Below are the code and all the weights of a small trained network. Each question names an input and a target symbol and asks about switching units off, where a switched-off unit gives its printed mean instead of its output.

import numpy as np


def w(rows, s, z=0):
    codes = np.array(rows[::2]) - 128.0
    scale = np.full(codes.shape[1], s)
    scale[-1] = z or s
    return codes * scale


def f(y):
    return y / 2 * (1 + np.tanh(0.7978845608 * (y + 0.044715 * y**3)))


def softmax(a):
    e = np.exp(a - a.max(-1, keepdims=True))
    return e / e.sum(-1, keepdims=True)


def log_softmax(a):
    a = a - a.max(-1, keepdims=True)
    return a - np.log(np.exp(a).sum(-1, keepdims=True))


def net(x, mask):
    ids = ['αηθμξπτψ'.index(c) for c in x.split()]
    T = len(ids)
    res = E[ids] + P[:T]
    q, k, v = (res @ M[0].T for M in (Q, K, V))
    z = softmax(np.where(np.tri(T) > 0, q @ k.T / 4**0.5, -1e9)) @ v
    res = res + np.where(mask[0], z, O[0][:, -1]) @ O[0][:, :-1]
    y = f(res @ A[0][:, :-1].T + A[0][:, -1])
    res = res + np.where(mask[1:17], y, B[0][:, -1]) @ B[0][:, :-1]
    return log_softmax(res[-1] @ U[:, :-1].T + U[:, -1])


Q, K, V, O, A, B = {}, {}, {}, {}, {}, {}
E = w([
[78,49,121,209,90],'α',
[108,218,104,124,108],'η',
[253,64,89,113,148],'θ',
[172,153,20,174,98],'μ',
[195,212,71,62,145],'ξ',
[157,32,115,181,107],'π',
[171,147,172,97,142],'τ',
[64,138,142,168,93],'ψ',
],0.0051)
P = w([
[139,157,73,166,145],'0',
[123,97,79,76,62],'1',
[163,134,194,63,34],'2',
[191,200,214,172,146],'3',
[96,146,81,158,246],'4',
[70,76,95,29,162],'5',
[237,37,145,77,56],'6',
[253,194,48,240,88],'7',
],0.0055)
Q[0] = w([
[70,110,201,136,203],'head 1',
[208,168,200,214,72],'head 1',
[127,64,136,24,5],'head 1',
[156,172,164,138,81],'head 1',
],0.026)
K[0] = w([
[156,134,87,164,39],'head 1',
[55,78,36,73,151],'head 1',
[140,165,107,230,250],'head 1',
[123,107,68,102,165],'head 1',
],0.027)
V[0] = w([
[20,110,131,195,75],'head 1',
[57,205,205,108,125],'head 1',
[123,255,52,79,129],'head 1',
[124,169,112,199,78],'head 1',
],0.017)
O[0] = w([
[62,172,112,148,17,61],'head 1',
[172,124,178,194,68,2],'head 1',
[123,139,158,252,193,203],'head 1',
[139,181,60,166,112,166],'head 1',
],0.016,0.0035)
A[0] = w([
[118,127,151,128,92,114],'neuron 1',
[158,176,148,105,92,59],'neuron 2',
[140,148,150,104,101,83],'neuron 3',
[78,87,166,128,94,69],'neuron 4',
[121,230,76,102,155,71],'neuron 5',
[29,44,131,155,169,50],'neuron 6',
[76,159,163,150,111,33],'neuron 7',
[180,156,164,131,155,6],'neuron 8',
[175,146,157,100,130,152],'neuron 9',
[117,110,138,132,95,49],'neuron 10',
[190,181,105,146,2,170],'neuron 11',
[43,106,159,65,49,101],'neuron 12',
[187,146,147,227,41,98],'neuron 13',
[170,181,221,101,116,222],'neuron 14',
[128,134,143,128,89,79],'neuron 15',
[86,146,103,43,85,62],'neuron 16',
],0.008,0.0023)
B[0] = w([
[110,124,166,131,125,127],'neuron 1',
[83,142,153,131,165,131],'neuron 2',
[93,131,143,135,134,121],'neuron 3',
[83,93,175,98,119,114],'neuron 4',
[57,149,88,105,131,194],'neuron 5',
[108,170,103,135,166,165],'neuron 6',
[151,90,157,99,146,136],'neuron 7',
[92,100,162,182,120,155],'neuron 8',
[143,99,154,128,130,147],'neuron 9',
[88,132,167,123,123,117],'neuron 10',
[16,39,172,158,167,255],'neuron 11',
[216,74,107,156,134,193],'neuron 12',
[163,251,135,73,128,244],'neuron 13',
[187,83,140,138,104,134],'neuron 14',
[95,123,167,126,141,129],'neuron 15',
[189,143,58,187,115,201],'neuron 16',
],0.015,0.0057)
U = w([
[119,113,115,4,185,71],'α',
[200,77,163,103,86,234],'η',
[103,153,64,135,149,207],'θ',
[66,132,171,87,73,128],'μ',
[184,132,44,72,47,86],'ξ',
[189,199,127,138,83,71],'π',
[104,65,84,158,71,67],'τ',
[143,103,123,191,187,1],'ψ',
],0.0032,0.0076)

Each question gives the input, a string of symbols that net reads in full, and the target symbol t.
The units are the heads (4 rows each of Q, K, V and O) and the neurons (one row each of A and B). Each row of codes is followed by its name. A weight is (code - 128) times the scale printed after its matrix; where a second scale follows, it is the last column's (O, A, B and U).
mask holds one flag per unit, heads first, then neurons. A switched-off unit (its flag False) gives its mean, the last column of its rows in O or B, instead of its output. The means were averaged over made-up inputs and are rounded, as every weight is.
A unit's drop is (log p(t) with every unit on - log p(t) with that unit switched off) / (log p(t) with every unit on - log p(t) with every unit switched off).
The circuit of an input: a set's keep is (log p(t) with only the set's units on - log p(t) with every unit switched off) / (log p(t) with every unit on - log p(t) with every unit switched off). Starting from the 12 units with the biggest drops (on a tie, the unit counted first), units are removed one at a time, each time the one whose removal leaves the highest keep (on an exact tie, the one counted first), for as long as the keep stays at least 0.8.
circuit, biggest first: the units of the circuit, biggest drop first
unit that matters most: the unit with the biggest drop
k most important neurons: the k neurons with the biggest drops, biggest first
drop of u: that unit's drop, to one decimal
input η η ξ α, target π: circuit, biggest first : head 1; neuron 13; neuron 11
input η π π ξ η π, target ψ: circuit, biggest first : head 1
input α α α π α ξ, target ξ: circuit, biggest first : head 1; neuron 16
input θ θ μ τ π α ξ, target ξ: circuit, biggest first : head 1; neuron 16; neuron 11
input π τ π α π π, target τ: circuit, biggest first : head 1; neuron 11; neuron 13; neuron 16
input ψ θ ψ π η ψ μ θ, target μ: circuit, biggest first : head 1; neuron 11; neuron 16
input η ψ π π, target μ: circuit, biggest first : head 1; neuron 11; neuron 16
input π η ξ π τ π ψ θ, target ξ: circuit, biggest first : head 1; neuron 16; neuron 11
input ψ π η θ η τ α ξ, target η: circuit, biggest first : head 1; neuron 14; neuron 5
input μ ξ η α μ, target π: circuit, biggest first : head 1; neuron 13
input α θ α, target τ: circuit, biggest first : head 1; neuron 11; neuron 12; neuron 13
input ξ η τ, target ψ: 2 most important neurons : neuron 8; neuron 13
input α τ θ θ θ, target α: 2 most important neurons : neuron 16; neuron 12
input η ψ α η μ θ μ α, target α: unit that matters most : head 1
input η η ψ ψ τ θ, target μ: 3 most important neurons : neuron 11; neuron 16; neuron 12
input μ ψ ψ τ, target μ: 2 most important neurons : neuron 11; neuron 16
input θ α θ α, target τ: 2 most important neurons : neuron 11; neuron 13
input μ τ μ η α α α η, target τ: drop of head 1 : 1.0
input μ ψ ξ α, target μ: drop of neuron 11 : 0.3
input θ μ τ, target α: drop of neuron 2 : 0.0
